Here is a tiny trained network, its code and every weight. The questions are about switching its units off for an input and a target symbol, where a switched-off unit gives its printed mean instead of its output.

import numpy as np


def w(rows, s, z=0):
    codes = np.array(rows[::2]) - 128.0
    scale = np.full(codes.shape[1], s)
    scale[-1] = z or s
    return codes * scale


def f(y):
    return np.maximum(y, 0)


def softmax(a):
    e = np.exp(a - a.max(-1, keepdims=True))
    return e / e.sum(-1, keepdims=True)


def log_softmax(a):
    a = a - a.max(-1, keepdims=True)
    return a - np.log(np.exp(a).sum(-1, keepdims=True))


def net(x, mask):
    ids = ['αγεζημξπσφω'.index(c) for c in x.split()]
    T = len(ids)
    res = E[ids] + P[:T]
    r = res
    for j in range(2):
        rows = slice(4 * j, 4 * j + 4)
        q, k, v = (r @ M[0][rows].T for M in (Q, K, V))
        z = softmax(np.where(np.tri(T) > 0, q @ k.T / 4**0.5, -1e9)) @ v
        o = O[0][rows]
        res = res + np.where(mask[j], z, o[:, -1]) @ o[:, :-1]
    y = f(res @ A[0][:, :-1].T + A[0][:, -1])
    res = res + np.where(mask[2:10], y, B[0][:, -1]) @ B[0][:, :-1]
    return log_softmax(res[-1] @ U[:, :-1].T + U[:, -1])


Q, K, V, O, A, B = {}, {}, {}, {}, {}, {}
E = w([
[133,129,170,221,72,212,143,100,70],'α',
[182,206,90,189,84,69,95,58,121],'γ',
[160,163,143,211,78,209,208,58,129],'ε',
[42,198,159,96,224,118,51,57,204],'ζ',
[206,141,153,173,50,111,82,108,70],'η',
[62,86,213,104,138,173,195,214,148],'μ',
[57,110,126,209,197,43,228,51,203],'ξ',
[173,101,194,40,150,141,174,205,156],'π',
[175,216,56,151,83,142,178,57,39],'σ',
[103,148,62,50,167,151,180,185,146],'φ',
[114,41,135,1,110,206,121,94,136],'ω',
],0.0076)
P = w([
[187,33,2,225,69,65,195,238,213],'0',
[72,121,170,114,149,230,186,133,61],'1',
[77,145,180,116,161,207,181,94,52],'2',
[72,162,189,108,162,204,176,84,60],'3',
[56,184,182,124,168,210,178,66,73],'4',
[47,202,184,128,174,202,175,55,83],'5',
[42,224,195,133,174,192,167,48,108],'6',
[45,226,204,142,180,199,162,43,119],'7',
[57,229,207,141,187,174,165,26,137],'8',
[59,223,211,142,176,187,156,42,140],'9',
[81,193,201,110,149,213,147,84,89],'10',
],0.0048)
Q[0] = w([
[60,29,89,50,221,40,51,218,236],'H0',
[25,131,219,11,230,197,221,196,167],'H0',
[47,22,101,41,207,72,119,199,224],'H0',
[87,35,68,132,173,21,38,174,219],'H0',
[51,62,165,2,223,220,192,156,186],'H1',
[141,176,186,51,85,238,214,54,57],'H1',
[222,216,138,244,32,151,130,40,21],'H1',
[45,26,108,10,231,99,152,222,224],'H1',
],0.0054)
K[0] = w([
[43,229,253,70,179,234,99,45,69],'H0',
[37,216,130,229,228,72,194,29,83],'H0',
[33,236,229,95,189,222,140,31,14],'H0',
[72,172,213,52,137,228,38,142,68],'H0',
[114,244,100,70,189,73,25,45,136],'H1',
[194,186,29,169,131,42,78,179,144],'H1',
[211,32,54,222,52,76,239,232,152],'H1',
[27,223,202,32,219,165,35,29,82],'H1',
],0.0057)
V[0] = w([
[192,6,191,84,46,173,138,221,72],'H0',
[40,115,206,226,222,77,138,180,234],'H0',
[237,72,56,42,32,143,135,175,122],'H0',
[23,73,225,43,226,233,224,192,160],'H0',
[227,164,80,41,94,7,44,189,60],'H1',
[100,125,124,86,224,19,117,104,255],'H1',
[153,49,227,49,75,118,56,230,29],'H1',
[42,69,231,208,182,38,33,97,193],'H1',
],0.0056)
O[0] = w([
[242,240,161,141,225,245,46,162,43,51],'H0',
[101,25,171,187,134,56,97,25,3,191],'H0',
[161,242,175,45,90,238,45,190,175,76],'H0',
[190,53,168,70,229,210,204,129,13,124],'H0',
[88,204,11,150,42,250,27,63,216,15],'H1',
[26,191,200,9,163,160,19,42,59,150],'H1',
[249,113,36,229,150,255,44,42,107,1],'H1',
[107,171,212,187,236,30,18,34,83,143],'H1',
],0.0054,0.0044)
A[0] = w([
[187,201,48,243,70,168,116,204,176,47],'N0',
[85,207,218,20,177,143,120,131,109,188],'N1',
[186,53,156,166,240,103,185,111,29,217],'N2',
[241,224,190,242,154,116,174,215,50,65],'N3',
[214,207,134,88,163,221,151,248,200,99],'N4',
[81,20,143,224,133,26,156,56,99,98],'N5',
[125,91,93,118,26,91,224,196,149,252],'N6',
[218,166,94,83,80,244,16,2,74,246],'N7',
],0.005,0.0035)
B[0] = w([
[86,196,68,218,236,56,41,126,57,162],'N0',
[43,123,222,17,159,101,59,186,191,204],'N1',
[101,163,69,204,111,112,30,44,82,244],'N2',
[205,152,210,223,133,29,178,242,63,152],'N3',
[192,231,39,73,235,101,182,218,139,163],'N4',
[232,175,25,78,124,190,184,72,111,246],'N5',
[97,42,104,52,22,185,225,60,167,190],'N6',
[194,28,188,109,92,218,39,35,254,157],'N7',
],0.0054,0.012)
U = w([
[120,161,58,215,169,142,34,109,165,136],'α',
[82,67,219,48,69,216,156,127,190,205],'γ',
[174,75,195,224,114,131,49,88,86,91],'ε',
[13,177,206,41,217,25,29,150,81,225],'ζ',
[36,145,175,188,8,106,52,114,201,144],'η',
[156,213,154,247,175,16,178,229,11,137],'μ',
[198,50,42,149,35,154,164,7,65,163],'ξ',
[229,212,186,62,241,78,129,193,120,5],'π',
[144,55,233,33,51,75,252,206,164,167],'σ',
[60,232,3,74,161,167,159,204,76,25],'φ',
[223,13,94,74,174,232,81,49,212,33],'ω',
],0.0048,0.0027)

Each question gives the input, a string of symbols that net reads in full, and the target symbol t.
The units are the heads (4 rows each of Q, K, V and O) and the neurons (one row each of A and B). Each row of codes is followed by its name. A weight is (code - 128) times the scale printed after its matrix; where a second scale follows, it is the last column's (O, A, B and U).
mask holds one flag per unit, heads first, then neurons. A switched-off unit (its flag False) gives its mean, the last column of its rows in O or B, instead of its output. The means were averaged over made-up inputs and are rounded, as every weight is.
A unit's drop is (log p(t) with every unit on - log p(t) with that unit switched off) / (log p(t) with every unit on - log p(t) with every unit switched off).
The circuit of an input: a set's keep is (log p(t) with only the set's units on - log p(t) with every unit switched off) / (log p(t) with every unit on - log p(t) with every unit switched off). Starting from all 10 units, units are removed one at a time, each time the one whose removal leaves the highest keep (on an exact tie, the one counted first), for as long as the keep stays at least 0.8.
units of the circuit, in order: the units of the circuit, biggest drop first
most important unit: the unit with the biggest drop
top k neurons: the k neurons with the biggest drops, biggest first
heads that matter: for each layer, one digit per head in row order, 1 if its drop is at least 0.15 and else 0, layers parted by /
input σ ω α ζ ω ζ α ε ξ, target ξ: units of the circuit, in order	H0, N5, N1
input ζ σ ε, target ξ: heads that matter	10
input σ σ γ γ α ω μ σ α ξ μ, target ξ: top 2 neurons	N1, N5
input π φ ξ η ζ α ζ ζ φ σ, target ω: units of the circuit, in order	N7, H1, H0
input γ ω γ ζ π α ξ η σ σ, target η: units of the circuit, in order	H0, H1
input η ε α, target α: heads that matter	11
input η α η, target α: units of the circuit, in order	H1, H0, N0
input σ ε φ, target σ: heads that matter	01
input ζ γ π α, target ξ: units of the circuit, in order	H0, N1, N5
input ζ α ε, target ξ: top 2 neurons	N5, N1
input ω σ γ σ σ, target π: units of the circuit, in order	H0, N4, N3
input ξ ζ ω α γ σ η ω η, target ζ: top neuron	N1
input ε σ ζ μ σ, target σ: units of the circuit, in order	H1, H0, N2, N6
input φ ζ ε α, target γ: units of the circuit, in order	H1, H0, N7, N2
input ε π η, target σ: most important unit	H1
input π σ α π ζ ξ μ α η, target ω: units of the circuit, in order	H1, N7, H0
input σ π φ γ, target φ: top 2 neurons	N4, N0
input ζ ω ζ ζ φ ζ ζ ζ η ω ω, target ζ: top 2 neurons	N1, N6
input μ ω ζ σ η, target ε: top 2 neurons	N7, N3
input ξ ζ γ ζ ζ σ μ η γ, target ζ: units of the circuit, in order	H1
